Each row was made from one small tree. Brackets hold a mark, then the marks that hang from it, in alphabetical order. Every link used is in the known rows. Write each row's tree.
Each row is shifted at random along 4 fixed directions that mean nothing.
Known rows:
[Y [B [L V] R]]: [  67  159   50  113  -88  -96   -1  164 -123   60   55   49  185   58
   13   -5   63   -4   44 -144   87  219   78   -8  -48   89   -1  -76
   71  -15  121  271  101  -63   37 -122   67  100  -21  165 -110   93
 -151    6 -169]
[Y [B [A V] L R]]: [-110  230  -36  107  -44 -342  266  281 -193   95  -46  216   80   -2
 -229  186  393  -15 -219   94  -25  178  159  271 -150   56  207  118
  166  130  -60  579   41 -192   -2  170  249  389   -1  324  -56  352
 -108 -173 -141]
[A [X N [V L R Y]]]: [  10  -38 -189  -65    5  145   23   -9  -90 -157   28  -82  158  168
   27   62   -3  -80 -125  164 -120  172  319 -106   25   86 -107  -71
   25   84  153 -146  160   54  -12   34 -213  107  -62  -77   31 -305
 -201  -48  337]
[C [B [A X]]]: [  58  -36   34  133  -32   65  -18  146  -72  -34   29   -2  171   80
  -79  -56  -99  -98  -28  -12  101   94  134  -33   34   37  -49  -12
   -8  -65  136   19  168   -7    8 -188  -48   63  -84   71  -53  -18
   42   34    8]
[W [C B V]]: [   3 -114   18  115  191 -216  137   67  -47   19  -34   45 -108 -145
 -304 -129  132   44 -157  -50  217  -57  108   87  -69 -185   12  175
   26  -49 -188    0  140 -120   28  -27   73  -99 -104   99  -51  178
  161    1 -165]
[A [V [Y B]]]: [ 102  206  218   26  164  -92   20  222   36  167   80  229  170 -256
  -32 -209 -224  -14  183 -273  145  153   16   62 -203 -221 -201 -269
  -32  122   63  224   36 -114  113 -260  132  -70    0  293 -161  193
 -341  -55 -257]
[B [R [A V X]]]: [  81  248  116  293   75  -29   36  367 -162  131    3  238  229  -25
 -111  -73 -201 -164   59   67   35  171  188   86   31  -47 -139 -235
   10  -29  313  402  150  -95   23 -262  113  247 -258  155  -95  143
 -213 -239  -76]
[A [V L [Y [B [R [X W]]]]]]: [ -15  -65 -152  213  288 -293  291  203 -324  -27 -197  113   33   56
 -352  106  217   68 -202  222   65   45  390  141   75  -32  -45  -35
  119   90  -42  167  308 -156   -6   43  128  171 -312   79   73  -77
 -297 -317  115]
[L [V [N C]] Y]: [  39 -158  -32  -69   45  -54  -31  -65  -31  -29   96  -59  195  163
   55   47  104  -36    5 -130  -11  110   84 -173   99  -31  -49  -94
  -59   71  192  -18  131   71   33    0 -220  -39   37 -188  -85 -164
  -40   58   56]
[W [C [B A R]]]: [ 198  -53  -31  417  109  -26  -38  214 -249  -36  -52  -26  109  102
 -199 -137 -170  -71  -32    8  265   44  249  -92  232   -2 -168   22
   65 -273  155  -58  297  -57  -53 -331  -26  -28 -403  -25   -1 -128
   10  -15  -68]
[X [A [V L]] W]: [  50   -6 -157 -154  -23  286 -245 -132   11 -153  106 -164  161  142
  247   48 -151 -155  -47   46 -150  123  241 -206   87  182 -104  -44
    3  -20  233 -199  102  200  -10  -40 -343   53   82 -104  -20 -303
  -45  168  415]
[C [B [A X] [L R]] V]: [ -22  104   66  191 -160    7   29  321  -83   54   -1  115  202  130
 -161  -23  -55 -121  -81   22   97  153   98   53  -18  137   11   -9
  -26  -94   97  230  145  -83   -1 -171   63  270 -106  189  -56  146
   68   22  -31]
[B [R L [X W]]]: [  31  -86   42  150  378 -180    2  138  -76  119   22   94   92  -96
 -140 -151  -28    1   72  -44  143   86  108   96  -26 -212 -104 -213
  -29   41  142  234  235  -50  126 -171  113 -115 -194   78  -82   39
  -95 -210 -170]
[N [A V] [C [B [R X]]]]: [  21  141   31   96  159  -64  108  273   -1  128   38  166  175 -109
  -60 -186 -146 -189    7   32   67   43  148   70 -201 -241 -182 -149
 -109   49  136  267  124  -57   12 -201   25   40 -141  326 -106  219
  -45 -118  -55]
[W C [X [V L]]]: [  -5  198   -9 -145  -74    0  -93  -46  117   -6  115   23  -35 -192
   15  -60   72  -55  -84 -162  -38   66   49   18 -142   13   25  202
   11   21  -67  -47  -96   37   43  123  -89   55  179   66 -164  161
   80  162   27]
[V N [R [L Y]]]: [  21  114  -14  153  -18  160   -4  186 -200  -27   -9   82  260  151
   16    5  -96 -103   20    5  -96  292  177  -82   57   78 -136  -97
   48  -58  282  111  168   72  -78  -52  -60  122 -123  -28   -3 -268
 -287 -114   78]
[B [A X] [L V Y] R]: [  94 -127  -47  219   76  -69 -134  180  -86   66   97  -58  353  258
  -42  -66  -95 -109  102  -54  182  230  129 -110  193   56  -79 -284
  -53  -19  315  191  286  -24   99 -344  -29   53 -240  -37 -106 -140
  -88  -21 -119]
[R [B A] [L [V N]]]: [-143  -87  -72  -32   76  -89  -16   68  -37   20   13   60  101   34
  -13  169  348  -70 -125    8 -136  214   69   76  -73    9  122  -62
   -7  134  160  317   84   65   27  193  -78  132  129  -10 -118  -10
   61  -90   25]
[L [R A X] [V [N C]] [Y B]]: [  27 -265  -89  132  401 -344  182   92 -198   27   13   70  203  180
 -169   31  321   46  -28   59  125   79  208  -70  138 -188  -59 -315
  -77  228  301  186  322  -11  153  -39  -53  -52 -197 -233 -153  -91
 -139 -268 -103]
[C [B L] [V N Y]]: [-178  126   -6  -99 -443  112   41  143  -35  -53    9   67  147  189
   10  231  146 -131 -228   13 -134  232   82   35 -138  345  104  265
   44  -40  -99   75   -4    7 -126  212  -90  383  286  191    7    2
   72  214  218]
[Y [B [A X] [L V] R]]: [  91  208   15  275  -82 -108   41  322 -232   77    9  118  266  139
  -83   10   -4  -67   24   -9  105  259  173   24   53  116  -19 -132
   73  -42  245  377  177 -109   16 -238  110  247 -219  158  -89   99
 -232 -110 -151]
[L [R X] V]: [  79   85   83  140    8  -85  -14  152 -162   27   24   91  191  133
  -56   56   88  -39   19  -10   -5  116  155  -40  147  107  -11 -190
  -29   15  352  206  164   23   68  -96  -75  207 -126 -164 -123   -7
  -82 -132   34]
[V [N A [C B]] R Y]: [ -74 -265 -240  -60  184   48  149  -53  -38 -120   -1  -97  188  107
  -13 -109   33 -102  -85   39   82  177  223 -122 -149 -200 -186    6
  -13  130  -69 -294  262  112  -62   25 -161 -253   26   71   15 -364
 -124    7   32]
[L [R [X V [W C]]] [Y [B A]]]: [   1  285  161   10  193 -337  123  301  -90  214   69  366  149 -111
 -114   41  163   15    8 -105   -6  111   35  191 -119  -79   22 -159
   22  182  194  525  -12 -115  133   18  163  253   -2  114 -208  331
 -264 -149 -167]
[Y [B L [R [A V] X]]]: [  82 -126 -102  344  274 -251  151  209 -282   -5  -79   18  126   97
 -238  -41  116   23  -51  119  215  103  293   13  103  -73  -85 -188
   52    9  128  225  343 -135   79 -191  128    0 -344   87  -34  -13
 -158 -272 -144]
[N [C B] [R [A V] [X W]]]: [ -26   24   -9  -13  188   36  -14  137   55   77  103   75  177 -117
   75 -159 -117 -180   30   30  -18   30  135  -10 -193 -210 -193 -215
 -170  128  175  119  117   59   61 -141 -104  -38  -26  201 -142   57
  -12  -46   79]
[R A [B [L Y]] [X W]]: [ -70   17   57  135  329 -147  -64  241 -111  166    9  244  186  -54
  -11   49   20 -117   45   58  -25  138  129  104  -34  -65  -98 -299
  -91  106  319  463  142   -2  124  -72   51  159  -82   41 -164   73
 -141 -225   10]
[W [C [B [R L]]]]: [  -6 -270 -215  182  144 -178  120  -16 -236 -164 -112 -140 -126  130
 -283  113  345   29 -323  191   84  -69  298   19  158   54  110  289
  132 -115 -104  -91  278  -38  -71  148  -73   33 -165  -97   68 -126
  236  -39  141]
[L [R A [X [N C]]] V [Y B]]: [ 200   26  160   99  171   -2 -173  155  -41  128  191   83  395  128
  175 -132 -170  -60  289 -225  125  209   55 -232  106  -44 -250 -565
 -186   81  576  173  168   77  206 -395 -164  -76 -118 -189 -280 -113
 -259  -32 -124]
[N C [R [A X] [L V [Y B]]]]: [ 124   59  -81  264   77  163  -24  244 -226  -25  -12  -12  244  193
   69  -40 -162 -170   51  124  -92  113  295 -164  151   51 -188 -314
 -103 -114  467  132  255   67  -26 -249 -204  131 -327  -52  -58 -231
 -181 -154  221]
[B [R [L V Y] [X [N A C]]]]: [  69 -124 -100  194  137  -12  -36  121 -187  -23   14  -49  200  241
  -33   44   26 -103  -26  124   -7  136  271  -94  194   66 -104 -222
  -56  -67  360  134  273   34   34 -137 -154   86 -259 -142  -26 -228
  -55 -160  155]
[X A N [W [C [B [L R V]]]]]: [  -3  322  -12  -45  235  -31   30  161  -73  119  125  244   54  -81
  -10  -33  -42  -78  -83   48  -36   97  225  158  -93 -124  -52   68
   90    1  188  265  -32  -30   33   43   31  175  -43   99  -68  170
  -66  -26   69]
[C [B A [L [V [R X]]]]]: [   0  -63   80   85  118  -78  -20  152   19   93   70   37  200   -2
 -102 -152  -18  -24   61 -157  222  144   38   21  -90  -96  -70 -114
  -57   54   68  133  169  -38  112 -205   85  -68  -50  156 -141   51
   14   23 -214]
[B L [R X]]: [ -77  397  150   -1 -292    6  -99  251  -28  154  114  188  239   26
  116  126   28 -160    8  -68 -154  282    6  131 -156  262   81    5
   29    9  184  507  -58  -24   -4   31   75  430  160  249 -114  205
  -93   30    8]
[N [A [X W]] [R [B [L V]]]]: [ 179 -291 -205  282  307  237 -128   65  -95 -116   43 -210  247  135
   56 -320 -394 -178  142  115  163   74  331 -276  165 -125 -334 -438
 -147 -155  391 -227  387  124   64 -495 -254 -290 -383  -39  -77 -375
  -72 -105   58]
[X [N [A V] [C B]] W]: [ -42 -211 -283 -136  294  -51   90 -130  -40 -101   55  -84   16   47
    7   13  105 -108 -223  215  -46  -60  307  -23  -66 -206  -68   68
  -21   79   12  -93  142   58  -10  124 -226  -88  -16   23   44  -66
  142  -11  282]

Write each row's tree:
[  75  172   36  -45    6  121  -62  100   89   62  115   46  204  -98
  175 -170 -245 -232   76  -79  -46   86   86  -89 -190 -139 -182 -169
 -138   17  202  114   22   60   -5 -200 -171  -11   21  223 -126  105
  -62   46   39] : [N [A V] C]
[  51   64   69  229  163  -60  247  285 -102   88  -37  199  152 -105
 -225 -263 -210  -46   55  -72  217  165  166   43 -131 -249 -223 -187
  -31  -44   20   84  160 -130   34 -280  127  -94 -227  259  -70   88
 -271 -169 -299] : [C [V [N A R] [Y B]]]
[ -35  368 -126  -74  189   81   66  216  -52   41  102  238  103  -54
   67   19  -88 -166 -116  161 -217  143  330  125 -118 -120 -152 -102
   82   43  262  287  -90  -15   20  109  -46  269  -64  179  -37   88
 -176 -135  246] : [X A [N [R [B L]]] V W]
[ -75 -100 -248   44   23   67    5   59  -95 -106  -10  -98  139  131
   97  111  145 -210 -164  193 -176   81  269  -90  -30   40  -47  -84
  -47   44  138   67  163  103  -70  102 -245  120   -2   66  -10 -196
   62  -35  297] : [N C [R [A [V Y]] [B L]]]
[  -1  -93  -44   62  213 -251  211   71 -164  -11  -62   45   25    3
 -186   21  214  104  -77  -60  139   81  171   86  -68  -72   32    7
  109   78 -116   77  184 -105   54   52  108  -42  -19  113  -15  -18
 -166  -91 -141] : [V [Y [B [L R]]]]
[-113   78  -62  -38  151  -88  120  116 -141   41   -9  154  170   19
  -14   94  148  -33  -59   66  -38  256  225   88 -170   24  -57  -92
   41  201   58  181  116    6   51   87   41  133   61  103  -81 -104
 -336 -125   56] : [V [R A [X N W]] [Y [B L]]]
[  37  -67  -56  101   53  -68 -111   69 -178  -42   10   14  185  201
   25  146  164  -71  -39   62  -63  111  189  -99  200  151  -12 -188
  -27   27  370  134  214  109   41  -15 -197  176  -80 -255  -99 -145
   -7  -94  185] : [L [R B [X W]] V]
[ -66   76    1  -46   30   22  132   83  -83   29  -13  109  182    1
  -26    1    9    3  -19  -90   -5  259  130   46 -164  -14  -88   25
   71   85  -27    2  102    8  -41   68   21   22   66  124   -8 -192
 -333  -18  -24] : [V L N Y]
[  60  542  -40 -108 -168  205  -12  262  -63   17  138  199  256  112
  254   99 -159 -211  -44   12 -240  281  264  -32 -121  115 -182  -96
   66    6  339  221 -124   14  -51   36 -162  376   50  172  -41  -16
 -308   50  294] : [X A [N C] [V [Y [B [L R]]]]]
[-134    1  -63   11  245 -155  285  121 -137   61  -31  161  108  -33
 -201    7  199   36 -118   99  -58  129  205  159 -127 -140   -7   -5
   43  157   14  206  133  -47   21  161  107   81  -85   95  -20  -43
 -249 -235  -19] : [V [L Y] [N [R [X W]]]]
[-170  184    8 -128  -31  126  104  106  -19   66   13  164  277  -16
   75   16   32  -76    2  -69 -103  398  102   52 -300   24 -101  -34
   46  208   21   74   47   95  -39  124   19   94  191  160  -92 -235
 -420  -19   -4] : [V L N [R A] Y]
[-112 -258  -38  -10  166 -131  190   57  110   24   58   21   68  -74
 -239 -209   83  -45 -111   -8  226   75   55   71 -223 -293  -40    7
  -70  118 -168   -9  182  -67   81  -63   63 -201   28  235  -90  155
  180  -26 -247] : [C [B R] [V [N [A X]]]]
